Where the symbols take the states:
Lep ne Kem
Lep pe Teg
Lep fu Zik
Rir ne Pim
Rir pe Fuf
Rir ka Zik
Nor zo Dag
Nor da Zok
Nor ne Bov
Las da Moz
Las fu Das
Las za Zor
Vub zo Teg
Vub ne Lut
Vub fu Zok
Giz zo Tav
Giz si Bok
Giz ka Nev
Sop zo Nin
Sop da Gom
Sop ke Zom
Sop ne Rur
Sop si Kud
Sop pe Tel
Sop ka Vot
Sop fu Zon
Sop za Tar
Fuf zo Dis
Fuf da Kul
Fuf ke Rav
Fuf ne Vot
Fuf si Til
Fuf pe Rir
Fuf ka Rur
Fuf fu Gar
Fuf za Viz
Bop zo Mir
Bop ka Lut
Bop fu Bok
Pok zo Tet
Pok da Rim
Pok ke Bov
Tav zo Giz
Tav da Biv
Tav ke Dum
Tav ne Til
Tav si Vot
Tav pe Bub
Tav ka Kud
Tav fu Taf
Tav za Ver
Lif da Gak
Lif ke Kap
Lif pe Tet
Dap ke Vup
Dap ne Gur
Dap si Fod
Vib zo Tar
Vib da Lov
Vib ke Rap
Vib ne Faf
Vib si Bek
Vib pe Dil
Vib ka Kas
Vib fu Bug
Vib za Nin
Sif ne Kam
Sif si Teg
Sif fu Vup
Dud da Reg
Dud ke Vun
Dud ka Tet
Kod ke Kam
Kod si Dor
Kod fu Gur
Zas zo Pek
Zas si Gan
Zas pe Nev
Bek zo Voz
Bek si Vib
Bek za Nev
Kul da Fuf
Kul ne Vun
Kul ka Dag
Rap zo Pif
Rap ke Vib
Rap za Rim
Reg zo Gik
Reg da Dud
Reg ke Vot
Reg ne Rav
Reg si Dum
Reg pe Kat
Reg ka Zom
Reg fu Mes
Reg za Beg
Teg zo Vub
Teg da Kav
Teg ke Nak
Teg ne Zon
Teg si Sif
Teg pe Lep
Teg ka Gar
Teg fu Rur
Teg za Ziz
Kan ke Kem
Kan pe Dor
Kan fu Gak
Gom zo Bov
Gom da Sop
Gom ke Tet
Gom ne Dag
Gom si Zev
Gom pe Kap
Gom ka Vun
Gom fu Zor
Gom za Das
Moz zo Bug
Moz da Las
Moz ke Pef
Moz ne Ziz
Moz si Bal
Moz pe Guz
Moz ka Zup
Moz fu Tar
Moz za Zon
Gef ne Voz
Gef si Vak
Gef za Vup
Pif zo Rap
Pif da Pib
Pif ke Tar
Pif ne Fus
Pif si Mus
Pif pe Vif
Pif ka Beg
Pif fu Pef
Pif za Zom
Gur zo Lun
Gur da Kad
Gur ke Kud
Gur ne Dap
Gur si Zom
Gur pe Nom
Gur ka Dum
Gur fu Kod
Gur za Mus
Ret da Pim
Ret pe Vun
Ret ka Kap
Gar ne Mir
Gar ka Teg
Gar fu Fuf
Gen ne Pek
Gen si Zik
Gen pe Vup
Bok zo Vot
Bok da Dak
Bok ke Gik
Bok ne Dis
Bok si Giz
Bok pe Dob
Bok ka Nin
Bok fu Bop
Bok za Kas
Taf si Mir
Taf ka Kam
Taf fu Tav
Zon zo Lut
Zon da Zor
Zon ke Dor
Zon ne Teg
Zon si Kam
Zon pe Kem
Zon ka Mir
Zon fu Sop
Zon za Moz
Beg ke Dad
Beg ka Pif
Beg za Reg
Voz zo Bek
Voz da Sot
Voz ke Mus
Voz ne Gef
Voz si Tar
Voz pe Pog
Voz ka Ver
Voz fu Bal
Voz za Kud
Kat ke Pim
Kat pe Reg
Kat ka Gak
Dum ke Tav
Dum si Reg
Dum ka Gur
Nin zo Sop
Nin da Bov
Nin ke Rim
Nin ne Zok
Nin si Nev
Nin pe Gan
Nin ka Bok
Nin fu Lut
Nin za Vib
Rim zo Zom
Rim da Pok
Rim ke Nin
Rim ne Kug
Rim si Lun
Rim pe Nes
Rim ka Gik
Rim fu Fal
Rim za Rap
Zup ka Moz
Zup fu Dad
Zup za Mir
Dag zo Nor
Dag da Rur
Dag ke Ped
Dag ne Gom
Dag si Nik
Dag pe Der
Dag ka Kul
Dag fu Kav
Dag za Lag
Kad da Gur
Kad ke Zev
Kad si Tet
Mev ke Zik
Mev ne Gak
Mev pe Fod
Gop da Mir
Gop ka Zor
Gop fu Vun
Pek zo Zas
Pek da Duz
Pek ke Nom
Pek ne Gen
Pek si Tel
Pek pe Kud
Pek ka Bub
Pek fu Sef
Pek za Pog
Viz ne Dad
Viz ka Vak
Viz za Fuf
Zik zo Suv
Zik da Der
Zik ke Mev
Zik ne Tel
Zik si Gen
Zik pe Rur
Zik ka Rir
Zik fu Lep
Zik za Nep
Dez da Dor
Dez ke Zor
Dez fu Tet
Kem zo Ren
Kem da Zut
Kem ke Kan
Kem ne Lep
Kem si Sef
Kem pe Zon
Kem ka Rig
Kem fu Tel
Kem za Guz
Bug zo Moz
Bug fu Vib
Bug za Lut
Nev zo Kud
Nev da Mib
Nev ke Lun
Nev ne Kib
Nev si Nin
Nev pe Zas
Nev ka Giz
Nev fu Tif
Nev za Bek
Vif ke Fil
Vif pe Pif
Vif za Gak
Mir zo Bop
Mir da Gop
Mir ke Mes
Mir ne Gar
Mir si Taf
Mir pe Rig
Mir ka Zon
Mir fu Vot
Mir za Zup
Pim zo Dob
Pim da Ret
Pim ke Kat
Pim ne Rir
Pim si Bub
Pim pe Vot
Pim ka Tel
Pim fu Rig
Pim za Riz
Sot da Voz
Sot si Das
Sot za Zev
Rig pe Mir
Rig ka Kem
Rig fu Pim
Vun zo Dak
Vun da Vot
Vun ke Dud
Vun ne Kul
Vun si Biv
Vun pe Ret
Vun ka Gom
Vun fu Gop
Vun za Nos
Fus ke Vak
Fus ne Pif
Fus za Fod
Gak zo Nes
Gak da Lif
Gak ke Tel
Gak ne Mev
Gak si Nom
Gak pe Zom
Gak ka Kat
Gak fu Kan
Gak za Vif
Kud zo Nev
Kud da Zev
Kud ke Gur
Kud ne Vup
Kud si Sop
Kud pe Pek
Kud ka Tav
Kud fu Kam
Kud za Voz
Mor da Fil
Mor pe Das
Mor za Kap
Lun zo Gur
Lun ke Nev
Lun si Rim
Mib zo Zev
Mib da Nev
Mib si Bov
Nak ke Teg
Nak ne Dor
Nak fu Fod
Der da Zik
Der ne Kap
Der pe Dag
Zom zo Rim
Zom da Tet
Zom ke Sop
Zom ne Fod
Zom si Gur
Zom pe Gak
Zom ka Reg
Zom fu Dor
Zom za Pif
Nos da Dad
Nos ka Das
Nos za Vun
Ziz ne Moz
Ziz fu Vak
Ziz za Teg
Zut da Kem
Zut pe Zor
Zut fu Kap
Rur zo Zok
Rur da Dag
Rur ke Fod
Rur ne Sop
Rur si Vup
Rur pe Zik
Rur ka Fuf
Rur fu Teg
Rur za Vak
Tet zo Pok
Tet da Zom
Tet ke Gom
Tet ne Ped
Tet si Kad
Tet pe Lif
Tet ka Dud
Tet fu Dez
Tet za Pib
Duz da Pek
Duz si Kap
Duz pe Zev
Lut zo Zon
Lut da Mil
Lut ke Fal
Lut ne Vub
Lut si Tif
Lut pe Ren
Lut ka Bop
Lut fu Nin
Lut za Bug
Pib da Pif
Pib ke Das
Pib za Tet
Biv da Tav
Biv si Vun
Biv ka Zev
Dis zo Fuf
Dis ne Bok
Dis ka Zok
Lim zo Kap
Lim da Gan
Lim pe Bov
Ver si Dad
Ver ka Voz
Ver za Tav
Nom ke Pek
Nom si Gak
Nom pe Gur
Mus ke Voz
Mus si Pif
Mus za Gur
Das zo Lov
Das da Tar
Das ke Pib
Das ne Lag
Das si Sot
Das pe Mor
Das ka Nos
Das fu Las
Das za Gom
Til ne Tav
Til si Fuf
Til ka Vup
Nep ne Fil
Nep pe Vak
Nep za Zik
Guz pe Moz
Guz fu Fil
Guz za Kem
Bal si Moz
Bal fu Voz
Bal za Kam
Tar zo Vib
Tar da Das
Tar ke Pif
Tar ne Vak
Tar si Voz
Tar pe Fil
Tar ka Dad
Tar fu Moz
Tar za Sop
Rav ke Fuf
Rav ne Reg
Rav ka Fod
Nes zo Gak
Nes ke Gan
Nes pe Rim
Zev zo Mib
Zev da Kud
Zev ke Kad
Zev ne Nik
Zev si Gom
Zev pe Duz
Zev ka Biv
Zev fu Sis
Zev za Sot
Pog si Fil
Pog pe Voz
Pog za Pek
Kas zo Dad
Kas ka Vib
Kas za Bok
Gan zo Tel
Gan da Lim
Gan ke Nes
Gan ne Suv
Gan si Zas
Gan pe Nin
Gan ka Dob
Gan fu Ren
Gan za Dil
Kap zo Lim
Kap da Tel
Kap ke Lif
Kap ne Der
Kap si Duz
Kap pe Gom
Kap ka Ret
Kap fu Zut
Kap za Mor
Bov zo Gom
Bov da Nin
Bov ke Pok
Bov ne Nor
Bov si Mib
Bov pe Lim
Bov ka Dak
Bov fu Mil
Bov za Lov
Lag da Vak
Lag ne Das
Lag za Dag
Bub si Pim
Bub pe Tav
Bub ka Pek
Kav da Teg
Kav ne Zor
Kav fu Dag
Pef ke Moz
Pef fu Pif
Pef za Dor
Mil zo Zor
Mil da Lut
Mil fu Bov
Dor zo Fal
Dor da Dez
Dor ke Zon
Dor ne Nak
Dor si Kod
Dor pe Kan
Dor ka Mes
Dor fu Zom
Dor za Pef
Vup zo Kib
Vup da Nik
Vup ke Dap
Vup ne Kud
Vup si Rur
Vup pe Gen
Vup ka Til
Vup fu Sif
Vup za Gef
Tif zo Kam
Tif si Lut
Tif fu Nev
Lov zo Das
Lov da Vib
Lov za Bov
Vot zo Bok
Vot da Vun
Vot ke Reg
Vot ne Fuf
Vot si Tav
Vot pe Pim
Vot ka Sop
Vot fu Mir
Vot za Dad
Nik da Vup
Nik ne Zev
Nik si Dag
Sef si Kem
Sef pe Kam
Sef fu Pek
Mes ke Mir
Mes ka Dor
Mes fu Reg
Zor zo Mil
Zor da Zon
Zor ke Dez
Zor ne Kav
Zor si Sis
Zor pe Zut
Zor ka Gop
Zor fu Gom
Zor za Las
Dil zo Fil
Dil pe Vib
Dil za Gan
Fal zo Dor
Fal ke Lut
Fal fu Rim
Vak zo Faf
Vak da Lag
Vak ke Fus
Vak ne Tar
Vak si Gef
Vak pe Nep
Vak ka Viz
Vak fu Ziz
Vak za Rur
Fod zo Kug
Fod da Ped
Fod ke Rur
Fod ne Zom
Fod si Dap
Fod pe Mev
Fod ka Rav
Fod fu Nak
Fod za Fus
Ren zo Kem
Ren pe Lut
Ren fu Gan
Fil zo Dil
Fil da Mor
Fil ke Vif
Fil ne Nep
Fil si Pog
Fil pe Tar
Fil ka Riz
Fil fu Guz
Fil za Tel
Kug zo Fod
Kug ke Zok
Kug ne Rim
Kib zo Vup
Kib ne Nev
Kib si Zok
Riz pe Dad
Riz ka Fil
Riz za Pim
Kam zo Tif
Kam da Sis
Kam ke Kod
Kam ne Sif
Kam si Zon
Kam pe Sef
Kam ka Taf
Kam fu Kud
Kam za Bal
Faf zo Vak
Faf ne Vib
Faf za Zok
Sis da Kam
Sis si Zor
Sis fu Zev
Ped da Fod
Ped ke Dag
Ped ne Tet
Tel zo Gan
Tel da Kap
Tel ke Gak
Tel ne Zik
Tel si Pek
Tel pe Sop
Tel ka Pim
Tel fu Kem
Tel za Fil
Gik zo Reg
Gik ke Bok
Gik ka Rim
Dob zo Pim
Dob pe Bok
Dob ka Gan
Suv zo Zik
Suv ne Gan
Suv pe Zok
Dad zo Kas
Dad da Nos
Dad ke Beg
Dad ne Viz
Dad si Ver
Dad pe Riz
Dad ka Tar
Dad fu Zup
Dad za Vot
Dak zo Vun
Dak da Bok
Dak ka Bov
Zok zo Rur
Zok da Nor
Zok ke Kug
Zok ne Nin
Zok si Kib
Zok pe Suv
Zok ka Dis
Zok fu Vub
Zok za Faf

The rows follow the links: the fewer symbols apart two states are, the more alike their rows tend to be.

Known rows, each with its state:
-1	3	-31	-11	14	30	-19	12	26	-5	1	-11	9	28	10	16	3	-10	29	14	15	-22	4	18	-2	21	13	-24	-6	-53	3	-40	-39	30	-14	15	17	6	35	-5	18	-3	10	9	11	0	32	-11	6	34	18	-9	9	-19	3	-6	26	7	-17	12	2 -> Rav
4	7	-47	7	0	14	19	44	10	-32	16	5	0	-9	-2	19	16	-1	31	-5	10	8	-34	-34	-16	14	1	7	-1	-3	24	-11	36	-9	14	48	7	-7	38	-14	29	-5	14	30	-20	-28	20	-11	-5	9	-21	-5	12	18	-8	-21	-26	-3	-13	-2	15 -> Rim
16	-14	16	-4	-19	14	-4	-34	32	20	8	-27	-25	16	-53	2	16	23	-37	7	18	-11	-2	16	16	14	-3	-25	6	15	17	-9	-32	32	14	-16	-9	-5	-15	8	-10	30	-4	11	8	-1	15	-23	13	-4	-2	21	-24	-4	-19	7	-13	-6	25	-19	-14 -> Der
-9	1	-6	-3	13	-8	7	7	-47	-3	14	37	14	-21	-10	0	-21	18	14	1	13	26	-11	5	-7	-19	0	2	-16	12	-22	0	22	-32	26	-26	-22	-19	-24	11	16	-9	9	-40	-23	7	-45	12	1	-21	-2	-9	8	5	8	-16	-15	-10	-16	12	3 -> Tif
-22	3	1	-9	-2	-1	-20	13	-15	9	-20	-7	21	-2	40	-38	-26	-29	-3	1	-24	3	15	20	-3	-31	-10	1	-6	-28	-37	30	1	-14	-26	12	45	7	4	-31	-15	-17	-21	-25	18	17	0	4	-13	-1	10	-3	9	5	25	13	35	26	1	-4	-11 -> Ver
-26	-24	-18	-4	0	13	-31	4	35	4	-12	-11	6	34	21	6	10	5	18	13	19	-3	50	-8	6	3	17	-23	32	-28	-4	-25	-5	17	4	10	9	38	12	-15	-9	-3	38	9	11	-39	18	10	-4	-9	10	-4	-13	11	-34	25	-12	8	4	6	-7 -> Dud
9	-11	-1	-1	-9	13	7	26	13	-40	14	-22	23	-1	34	-19	12	-27	-21	5	-21	-13	-9	-30	14	20	-16	7	23	13	-17	5	-20	-9	-1	9	-4	-2	33	-22	-8	-44	-7	20	-12	-4	34	9	-5	35	2	-2	-19	-7	9	-12	16	-22	26	-28	27 -> Vif
8	0	-54	-17	12	41	2	28	-4	-11	-2	-7	9	-19	-14	11	-15	-10	-23	0	49	3	1	22	17	-9	20	-8	-3	-12	-18	-9	-32	10	-17	11	-11	-30	-4	-10	-2	-26	4	16	27	17	13	-22	5	41	-8	-11	11	-12	20	-3	35	-29	-19	3	11 -> Dap
-20	-15	36	2	-11	-6	-29	-23	7	16	-7	-13	-7	24	18	-23	-9	0	-19	11	-48	-8	29	6	-2	-11	-2	-23	38	-20	-5	9	-14	6	-8	17	32	35	10	-13	-8	10	19	-9	17	-17	9	5	-5	-24	-3	8	-12	17	-16	39	-5	43	9	-6	-15 -> Nos
-17	7	7	2	16	-10	23	7	-21	6	-7	21	13	-27	5	-8	6	8	-1	10	37	15	12	-5	8	3	-19	30	-28	28	-18	5	6	-21	23	-34	-44	-15	-48	10	-14	-22	-21	-24	2	21	-35	15	15	8	29	-5	2	-9	18	-24	7	-24	-5	1	-2 -> Sef
9	-21	19	0	-12	-13	-25	-17	26	15	2	-23	-15	0	-12	10	4	46	-39	-13	8	-20	31	-16	5	3	18	-12	27	24	7	15	18	18	6	1	-12	22	-11	1	-19	35	2	6	7	-29	-15	-8	-6	-26	-12	9	-17	17	-34	47	-31	0	8	-9	14 -> Gom
35	-21	30	-12	-21	27	-15	-44	1	12	8	-25	-22	10	-38	-1	-10	25	-47	-8	-29	-20	-14	18	18	-4	1	-28	24	0	7	-2	-28	7	-7	-5	9	3	-1	-9	3	18	1	3	19	6	17	-17	4	-13	-16	22	-10	-6	5	27	-13	5	20	-9	-15 -> Lag
-24	-6	33	-6	12	-14	-16	-36	-9	24	-9	23	-1	24	13	8	11	21	19	23	-2	1	37	5	-9	3	14	-11	16	-9	-1	-17	2	0	19	-28	-6	37	-21	4	-8	7	32	-24	13	-20	-23	22	9	-31	21	7	-13	8	-24	22	-12	22	-3	10	-15 -> Gop
-6	11	5	7	17	2	-6	6	44	19	-12	3	-5	23	-5	-1	7	-20	29	8	11	-14	-5	43	1	14	2	0	-32	-16	9	-13	-42	33	-23	-20	21	1	12	12	0	9	-23	0	1	23	18	-8	5	25	15	-2	-2	-18	-2	-4	45	23	2	-11	-18 -> Rir
0	-16	24	4	1	-17	8	-44	-22	14	0	17	-19	2	-6	21	8	15	-11	14	1	9	25	-17	-4	11	3	2	17	29	13	-24	27	-9	26	-29	-31	17	-28	14	-14	20	18	-5	13	-14	-24	-1	8	-25	-7	8	-11	5	-26	23	-35	6	-1	37	-4 -> Zor
26	17	-6	2	-2	-23	7	13	24	-6	-25	-17	-17	-12	-7	16	16	7	13	-29	1	-18	-3	-9	-18	15	-4	26	-22	11	26	34	51	1	-21	12	21	0	1	5	-19	24	-35	31	3	9	-16	-22	-10	4	2	-9	6	13	1	11	-4	9	-10	17	6 -> Sop
-10	14	4	25	-8	-39	30	33	33	-6	14	2	-16	-1	-21	-12	21	-2	21	-1	4	9	-40	-16	-19	2	-26	16	-29	35	36	8	26	1	10	4	13	-23	13	20	8	27	-28	25	-40	10	-5	-13	4	1	-11	15	1	4	-16	-32	-11	-4	6	-12	0 -> Gan
-12	-28	1	-10	4	11	-4	-20	-8	-10	8	16	4	-3	18	20	13	21	-1	24	16	2	24	-43	5	21	14	-5	37	8	6	-40	-2	-8	32	-11	-46	27	-13	-1	-4	-6	40	2	18	-20	-16	34	-3	-8	2	-6	-21	-3	-12	14	-24	-22	9	15	13 -> Dez
-17	-13	16	25	-12	-27	9	-8	42	14	-6	-19	-17	-3	-21	-5	19	11	-27	11	24	1	14	-19	0	9	-13	7	18	33	19	11	22	23	4	-12	-16	22	-22	3	-26	36	-11	29	3	-22	5	-11	1	-15	-1	19	-11	7	-27	16	-16	5	27	-13	-13 -> Kap
-15	-21	8	-7	9	3	-8	-30	-27	13	-8	16	-7	-13	-8	1	-14	15	-27	5	25	17	35	-2	7	-13	5	5	23	32	-23	-2	13	-7	26	-30	-43	10	-49	6	-19	7	18	-28	17	-11	-31	4	5	-24	6	3	-23	7	-4	14	-15	-18	3	3	2 -> Sis
-7	-1	-16	-10	10	-1	27	5	-6	-23	6	23	7	-5	22	6	29	-10	12	3	25	20	13	-44	1	31	-9	16	-4	16	-6	-27	3	-20	19	-21	-56	4	-1	8	6	-38	14	-7	-7	-2	-4	30	4	19	28	-16	-6	-17	3	-29	2	-20	4	6	23 -> Kan
-1	-13	22	4	-1	-21	7	-25	-27	27	19	26	2	4	-21	16	-8	29	12	13	-3	15	2	-16	0	-10	9	-18	22	25	1	-18	15	-18	33	-17	-31	19	-17	25	14	9	27	-12	-10	-23	-27	37	4	-41	0	5	-10	16	-33	2	-41	-10	7	9	-5 -> Mil
-13	-18	26	19	-9	-20	-6	2	40	20	16	-7	-5	10	-27	-30	6	23	-12	1	14	14	0	-15	-3	-5	-15	-4	19	37	8	14	9	4	22	3	-12	10	-1	16	-2	28	6	11	-30	-22	-8	11	5	-22	-9	10	-11	-4	-43	-1	-31	-13	27	-33	2 -> Lim
36	12	10	-16	26	-8	24	-29	-31	2	-17	17	-21	-20	-21	36	4	7	22	-2	4	-6	-12	7	-3	31	1	14	-19	3	22	-37	-7	6	4	-21	-38	-20	-24	29	6	1	-9	-2	5	26	-8	-11	3	6	12	-8	0	-11	7	4	-5	4	-14	50	-4 -> Teg
-29	15	13	-1	15	-22	10	-19	8	9	-19	23	10	23	23	4	28	-9	46	16	15	9	27	0	-10	22	-6	21	-12	-7	-5	-9	3	0	18	-40	-8	14	-12	20	12	-13	-8	-37	-3	10	-29	27	-2	6	40	1	-7	-10	2	-14	13	2	6	9	-10 -> Rig
21	-2	13	-18	1	19	-1	-58	-17	15	18	5	-27	6	-33	28	3	36	-27	10	5	-3	8	16	12	7	13	-16	9	15	13	-19	-6	4	24	-35	-38	15	-32	23	5	15	10	-20	10	0	-13	4	12	-19	1	17	-17	-8	2	11	-25	-8	5	7	-12 -> Kav
-15	-23	36	-1	-4	-15	3	-32	3	21	5	13	-3	1	-8	0	20	18	-12	12	12	11	29	-20	8	16	-11	3	15	34	1	-15	17	5	28	-29	-46	23	-36	16	-5	7	11	-16	-12	-10	-29	26	9	-12	11	3	-23	-10	-31	4	-23	-16	21	-4	2 -> Zut
4	-15	48	-14	-7	-6	-3	-45	-35	17	-5	0	-2	0	0	5	-2	17	-24	-2	-38	-1	14	-23	12	0	-8	-4	33	20	-5	-3	7	-20	10	-8	-36	13	-23	8	-17	-11	18	-16	-4	-7	-5	25	-11	-31	-8	4	-16	0	-8	18	-26	4	16	12	-1 -> Las
-26	-10	1	11	1	-17	-17	-26	28	20	-20	-7	-17	25	8	1	-3	14	15	20	8	3	37	4	-24	-5	8	-10	10	-11	15	1	19	21	-1	5	33	38	-12	-5	-21	35	12	8	27	-22	3	-16	3	-28	1	10	-7	10	-28	37	-9	44	8	15	-24 -> Vun

Each walk starts at a row. The symbols on each line, taken left to right, move it on to the next state.
Each answer is a row, close to the row of the state it stands for.
new walk
34	0	-13	-11	5	39	-9	12	-5	-15	9	-15	-1	-6	2	13	-5	-13	-16	-11	-29	-30	-31	-1	22	13	6	-15	19	-15	3	-25	-51	0	-21	27	-3	-13	35	-15	-4	-30	3	13	4	10	50	-14	-1	32	-13	-5	-4	-15	15	1	21	-8	4	-2	14
za ke ke ne 13	3	-42	-7	2	15	-16	33	21	-39	-1	-13	13	1	25	25	25	7	9	-23	22	-22	5	-30	8	24	21	5	2	-15	3	6	18	11	-2	21	-10	0	23	-6	5	-17	8	21	1	-20	20	8	-14	22	0	-20	-3	-8	10	-4	5	-33	-13	14	38
za pe ke fu pe zo 19	10	36	-14	2	-25	10	-11	-58	-11	9	31	8	-15	5	-5	-7	4	19	-7	-54	1	-17	-21	1	-7	-3	3	3	4	-13	10	-1	-40	21	-9	-16	-3	10	8	19	-15	4	-22	-34	9	-12	32	-14	-33	-5	-4	2	5	10	-22	-23	-4	2	0	5
new walk
-11	-2	17	-3	-8	-16	-12	7	-2	-5	7	10	10	25	20	-21	-11	-11	38	3	-51	-6	-15	9	-14	-20	6	-12	0	-28	-12	21	-5	-7	-13	23	50	13	35	-9	13	-7	1	-16	-17	-6	10	16	-9	-10	-5	-1	13	11	2	-13	2	32	7	-22	-16
ka ne ne da 4	-18	40	6	-19	-10	-21	-20	-6	15	23	-5	-9	12	-24	-18	-19	12	-32	-6	-46	-18	-10	-10	1	-26	-2	-20	34	15	-4	18	1	-13	8	31	13	11	15	-2	-1	18	11	12	-11	-14	7	6	-1	-43	-30	0	-7	13	-14	16	-39	10	21	-23	7
za da da zo ka zo -19	-4	15	15	3	-19	-30	-7	24	26	3	9	-5	39	-22	-6	-16	19	15	15	-4	5	14	11	-16	-17	23	-23	23	-14	-3	-2	8	10	15	7	28	33	15	-3	5	35	24	-5	-9	-29	-6	15	6	-36	-4	10	-4	20	-31	9	-24	25	-2	-21	-12
new walk
25	18	-7	10	-5	-27	-11	37	0	-5	21	13	2	-7	-21	5	-1	24	33	-35	-17	-24	-20	-17	-19	-3	16	1	-28	8	9	35	26	-9	5	23	27	-6	21	25	19	26	-11	8	-42	-11	-14	10	-17	-16	-10	-10	13	21	-20	-16	-22	-4	-15	-16	18
ne zo ke ke 51	15	7	-1	7	7	-23	0	14	6	-4	-11	-23	-10	-39	36	1	14	3	-44	16	-42	-14	20	9	20	25	-2	-20	5	15	7	-24	30	-17	-2	10	-18	6	16	-4	15	-31	17	-15	23	13	-17	-5	24	0	-7	10	1	6	4	23	-2	-12	-2	19
si za za ke ke 27	10	-17	5	4	15	10	13	-12	3	-18	-12	-7	-32	-28	12	-23	-4	-20	-14	37	8	-13	30	2	-19	3	1	-28	5	14	12	-23	26	-27	-1	6	-39	-28	0	-11	21	-20	9	16	25	5	-55	13	13	-7	6	17	-1	27	10	17	0	-22	12	-8
new walk
17	-15	-11	-13	-10	32	-18	-26	9	27	14	-24	-15	-9	-44	3	-18	27	-46	0	21	1	10	31	25	-12	2	-9	6	0	-6	6	-16	25	5	-13	1	-10	-27	-11	-16	28	-7	-18	14	5	4	-31	2	-13	-12	20	-19	-13	-3	25	-9	-14	-5	-9	-12
si ke ke ke 21	-18	-28	-13	-10	46	-24	-10	23	-6	20	-24	-20	5	-32	18	10	23	-34	0	34	-9	-1	7	17	15	9	-28	25	-13	9	-26	-15	15	9	1	-17	7	18	-16	6	4	24	28	15	-13	30	-16	2	5	-11	15	-24	-19	-14	15	-11	-10	-2	-7	8
ke ke ne da ke da zo -3	-11	7	19	-15	-20	-7	-2	20	11	16	-5	-13	11	-37	5	1	22	-13	4	10	12	-5	-8	-12	-10	5	-10	19	22	31	1	30	2	16	8	13	9	-10	9	-8	38	28	25	-6	-28	1	-9	0	-44	-26	11	-10	19	-37	11	-48	11	-5	-2	-3
new walk
-21	10	-11	24	-7	-15	21	18	18	0	-19	-11	-5	-28	0	-29	7	-17	-18	-3	37	14	1	0	4	-9	-24	31	-24	27	5	39	30	2	-12	-3	2	-23	-32	0	-31	17	-37	7	9	13	-22	-32	4	15	6	7	9	-8	13	-12	20	-19	5	-12	-9
za za si si si si si 12	11	14	9	-8	-31	0	26	50	-3	3	-21	-3	-10	14	-3	32	5	0	-24	17	-17	1	-9	4	41	-2	22	-23	25	16	37	26	11	-7	-21	0	7	11	15	-4	7	-34	14	-18	10	-14	12	-7	17	26	0	-6	-6	-3	-13	23	-10	16	-28	15
za ka ka fu fu 8	13	36	3	-11	-19	23	-1	7	-23	-9	-22	0	3	17	-28	12	-28	-13	-12	-39	-8	-32	-19	8	11	-34	9	4	28	18	31	12	-11	-17	8	-1	-7	22	-2	-18	7	-42	17	1	13	6	-15	-6	18	-11	13	-4	2	22	-16	5	15	35	-12	-5
new walk
7	-17	32	8	-26	-4	-5	-25	-1	3	-4	-20	-13	8	-8	-7	-7	18	-47	0	-46	-12	-1	-26	3	-15	-15	-3	38	21	14	12	5	-13	-14	17	6	18	-2	-8	-26	27	10	18	19	-10	5	-16	3	-17	-25	16	-6	11	-7	36	-38	12	23	1	-7
da zo ne ne 18	6	22	10	-22	-23	12	9	-19	-18	10	1	-1	-12	-6	-15	-3	-5	7	-21	-64	-8	-47	-22	-23	-18	-18	5	6	13	11	27	16	-23	-7	32	28	-10	26	-6	5	16	-17	24	-9	-8	8	-13	-12	-20	-27	-1	5	13	8	-10	-26	27	14	0	2
za ke pe -12	0	-22	12	-14	-5	11	54	39	-28	30	6	16	-1	-3	-10	27	-9	15	-10	22	10	-25	-26	-3	18	-17	-1	-1	2	7	-5	8	6	14	23	1	-2	39	-4	17	-20	-1	20	-44	-32	23	21	6	23	-1	-3	0	-9	-10	-33	-5	-29	13	-24	22
new walk
29	21	15	-3	15	-1	10	-14	-37	8	10	47	-9	-6	-32	35	-14	13	30	-3	1	-4	-20	10	-7	13	13	-12	-21	10	10	-25	-20	-8	11	-26	-30	-27	-6	46	38	-2	3	-15	-38	22	-17	9	1	-15	5	-7	9	-1	-5	-21	-10	-11	-16	14	-2
ne zo zo zo 27	19	17	-19	16	-21	12	-20	-34	-5	-9	30	-5	-20	19	36	10	20	27	-13	-10	-4	16	-17	-6	21	12	28	-14	16	3	1	21	-28	23	-45	-38	1	-14	34	5	-12	-5	-26	-13	13	-38	25	-12	-8	20	-12	-5	5	10	-1	-10	-17	-6	26	4
ne da fu da za zo 43	2	21	2	-11	2	-9	1	-24	9	17	-2	-7	0	-33	-4	-22	-1	-5	-22	-54	-23	-48	13	5	-16	-4	-19	-2	2	6	0	-38	-2	-22	27	8	-21	27	7	23	17	-16	13	-27	23	22	-10	2	-4	-22	8	8	5	6	-6	-3	3	12	-25	13
new walk
3	-7	5	-14	-9	21	-31	-38	31	30	2	-4	-16	33	-18	9	-2	14	-4	9	6	-19	19	32	6	8	17	-29	-4	-25	15	-8	-23	30	-8	-14	14	19	-2	-8	5	32	5	-9	20	-15	13	-7	2	-18	9	17	1	-11	-17	34	-9	23	-5	-10	-34
da ka ka si -4	10	-23	6	18	16	-19	7	5	16	-20	1	12	5	-7	2	-24	-13	11	2	21	2	14	50	0	-18	21	-10	-31	-44	-16	5	-27	27	-25	-4	39	-7	-9	-3	-2	8	-15	-9	13	19	5	-25	9	15	5	0	13	-3	21	5	46	11	-18	6	-18
si da da pe ka 21	5	13	16	7	-2	17	-4	27	8	-10	-17	-16	-6	-29	16	16	-8	0	-9	14	-13	-31	13	5	27	-10	19	-26	26	30	-8	-18	31	-13	-3	-6	-21	-3	19	-5	20	-41	30	-8	23	10	-43	9	30	-1	5	0	-9	3	-9	33	7	2	-8	-8
new walk
9	5	37	-17	7	-20	26	-32	-62	-26	-8	16	-1	-9	29	21	12	-9	4	-3	-45	-3	-2	-31	7	9	-10	25	7	12	9	-3	25	-41	-5	-19	-20	-7	-11	9	-8	-19	-13	-21	9	16	-26	14	-6	-2	0	-16	0	1	25	3	-16	9	4	30	4
ka ka zo za -1	15	12	2	5	-30	25	-7	-37	-13	7	38	1	-12	-11	19	1	7	38	-2	-9	9	-16	-26	-26	-7	-1	17	-3	16	21	-11	42	-21	23	-18	-18	-10	-18	26	26	4	6	1	-16	2	-40	5	-2	-14	2	-9	-4	6	-1	-10	-32	-2	-10	26	-6
fu fu fu ka -11	23	-12	17	2	-28	4	16	10	2	-4	14	-1	25	12	-5	-9	-20	56	-1	-11	7	-12	13	-30	-17	8	-7	-19	-26	12	7	25	5	-6	20	56	3	18	8	17	24	-5	-5	-12	-6	-14	-9	-5	-8	2	0	11	16	-11	-10	-4	39	-18	16	-21
